Below is a small trained network, with its code and all its weights. Each question gives an input and a class and asks what happens when units are switched off, that is, made to give their printed mean instead of their output.

import numpy as np


def w(rows, s, z=0):
    codes = np.array(rows[::2]) - 128.0
    scale = np.full(codes.shape[1], s)
    scale[-1] = z or s
    return codes * scale


def norm(h):
    return h / np.sqrt((h * h).mean(-1, keepdims=True) + 1e-5)


def f(y):
    return y / 2 * (1 + np.tanh(0.7978845608 * (y + 0.044715 * y**3)))


def log_softmax(a):
    a = a - a.max(-1, keepdims=True)
    return a - np.log(np.exp(a).sum(-1, keepdims=True))


def net(x, mask):
    res = np.array(x, float).reshape(1, 2) / 4 @ E
    u = 0
    for l in range(2):
        y = f(norm(res) @ A[l][:, :-1].T + A[l][:, -1])
        res = res + np.where(mask[u : u + 8], y, B[l][:, -1]) @ B[l][:, :-1]
        u += 8
    return log_softmax(norm(res)[-1] @ U[:, :-1].T + U[:, -1])


A, B = {}, {}
E = w([
[134,106,131,131,122,26,128,128],'x0',
[117,49,134,132,141,110,58,2],'x1',
],0.0028)
A[0] = w([
[137,166,132,123,130,147,134,252,92],'L0N1',
[136,143,128,139,117,151,143,160,34],'L0N2',
[129,151,141,147,119,99,102,136,131],'L0N3',
[131,128,133,130,126,130,133,125,128],'L0N4',
[146,110,136,121,139,65,94,91,45],'L0N5',
[141,132,130,128,128,216,136,154,113],'L0N6',
[137,132,127,123,128,6,140,181,3],'L0N7',
[106,130,141,148,122,120,125,133,144],'L0N8',
],0.012,0.0016)
B[0] = w([
[123,150,92,136,75,160,253,83,253],'L0N1',
[93,97,85,121,148,181,128,56,160],'L0N2',
[69,92,133,111,136,158,101,103,138],'L0N3',
[126,131,127,124,125,126,127,128,128],'L0N4',
[144,136,129,125,118,156,185,105,200],'L0N5',
[147,175,145,133,128,152,106,176,206],'L0N6',
[101,94,158,145,192,63,7,189,221],'L0N7',
[121,115,147,123,94,122,119,126,130],'L0N8',
],0.013,0.011)
A[1] = w([
[111,166,134,152,116,117,97,152,70],'L1N1',
[114,78,143,106,166,68,6,148,7],'L1N2',
[59,98,91,175,156,92,108,134,132],'L1N3',
[146,175,148,112,153,159,45,188,46],'L1N4',
[154,83,130,89,122,112,172,79,27],'L1N5',
[101,100,95,110,119,112,152,128,95],'L1N6',
[146,108,85,150,127,120,112,131,73],'L1N7',
[143,127,156,101,67,103,108,142,86],'L1N8',
],0.016,0.0011)
B[1] = w([
[144,126,112,148,116,119,120,111,153],'L1N1',
[1,130,104,164,182,122,151,143,246],'L1N2',
[144,114,150,96,125,102,140,136,197],'L1N3',
[153,143,99,158,107,85,90,133,211],'L1N4',
[143,103,136,132,148,132,112,117,201],'L1N5',
[149,156,140,125,123,142,85,144,148],'L1N6',
[140,172,160,141,154,151,115,129,124],'L1N7',
[111,147,142,110,109,152,90,125,123],'L1N8',
],0.031,0.012)
U = w([
[77,139,166,76,90,170,55,123,50],'0',
[171,158,81,175,78,81,70,135,136],'1',
[113,135,149,109,116,142,101,140,1],'2',
[156,133,189,38,101,86,144,179,105],'3',
[8,115,124,143,171,97,125,152,151],'4',
[122,162,92,132,83,185,209,117,161],'5',
[175,47,151,131,167,147,111,75,148],'6',
],0.015,0.0094)

Each question gives the input, the list of numbers given to net, and the class t.
The units are the neurons (one row each of A and B). Each row of codes is followed by its name. A weight is (code - 128) times the scale printed after its matrix; where a second scale follows, it is the last column's (A, B and U).
mask holds one flag per neuron, layer by layer. A switched-off neuron (its flag False) gives its mean, the last column of its row in B, instead of its output. The means were averaged over made-up inputs and are rounded, as every weight is.
A unit's drop is (log p(t) with every unit on - log p(t) with that unit switched off) / (log p(t) with every unit on - log p(t) with every unit switched off).
The circuit of an input: a set's keep is (log p(t) with only the set's units on - log p(t) with every unit switched off) / (log p(t) with every unit on - log p(t) with every unit switched off). Starting from the 12 units with the biggest drops (on a tie, the unit counted first), units are removed one at a time, each time the one whose removal leaves the highest keep (on an exact tie, the one counted first), for as long as the keep stays at least 0.8.
units of the circuit, in order: the units of the circuit, biggest drop first
top k neurons: the k neurons with the biggest drops, biggest first
top k neurons in layer l: the k neurons of layer l with the biggest drops, biggest first
drop of u: that unit's drop, to one decimal
input [1,-4], class 5: units of the circuit, in order	L0N1
input [-6,7], class 6: units of the circuit, in order	L0N7, L1N2, L1N4, L0N1
input [5,5], class 6: top 2 neurons	L0N5, L0N7
input [6,-7], class 3: units of the circuit, in order	L0N1, L0N7, L1N2, L1N3
input [-1,1], class 1: top 4 neurons	L0N1, L0N7, L0N5, L0N2
input [0,2], class 6: top 3 neurons	L0N7, L1N2, L0N6
input [-7,0], class 1: top 2 neurons	L0N6, L0N1
input [7,7], class 6: top 3 neurons	L0N5, L0N7, L1N2
input [-3,0], class 1: top 2 neurons in layer 0	L0N6, L0N1
input [-1,2], class 6: top 4 neurons	L0N7, L0N6, L1N2, L0N1
input [1,-3], class 5: top 3 neurons	L0N1, L1N2, L1N4
input [4,4], class 6: top 4 neurons	L0N5, L0N7, L0N6, L1N2
input [1,6], class 6: top 3 neurons	L0N7, L1N2, L0N1
input [-6,8], class 6: top 3 neurons	L0N7, L0N6, L1N2
input [1,-2], class 3: top 4 neurons in layer 1	L1N2, L1N4, L1N3, L1N6
input [6,-8], class 3: top 4 neurons	L0N1, L0N7, L1N2, L1N3
input [-2,7], class 6: drop of L0N1	0.0
input [-8,2], class 1: drop of L0N7	0.3
input [-7,-6], class 5: drop of L0N2	0.0
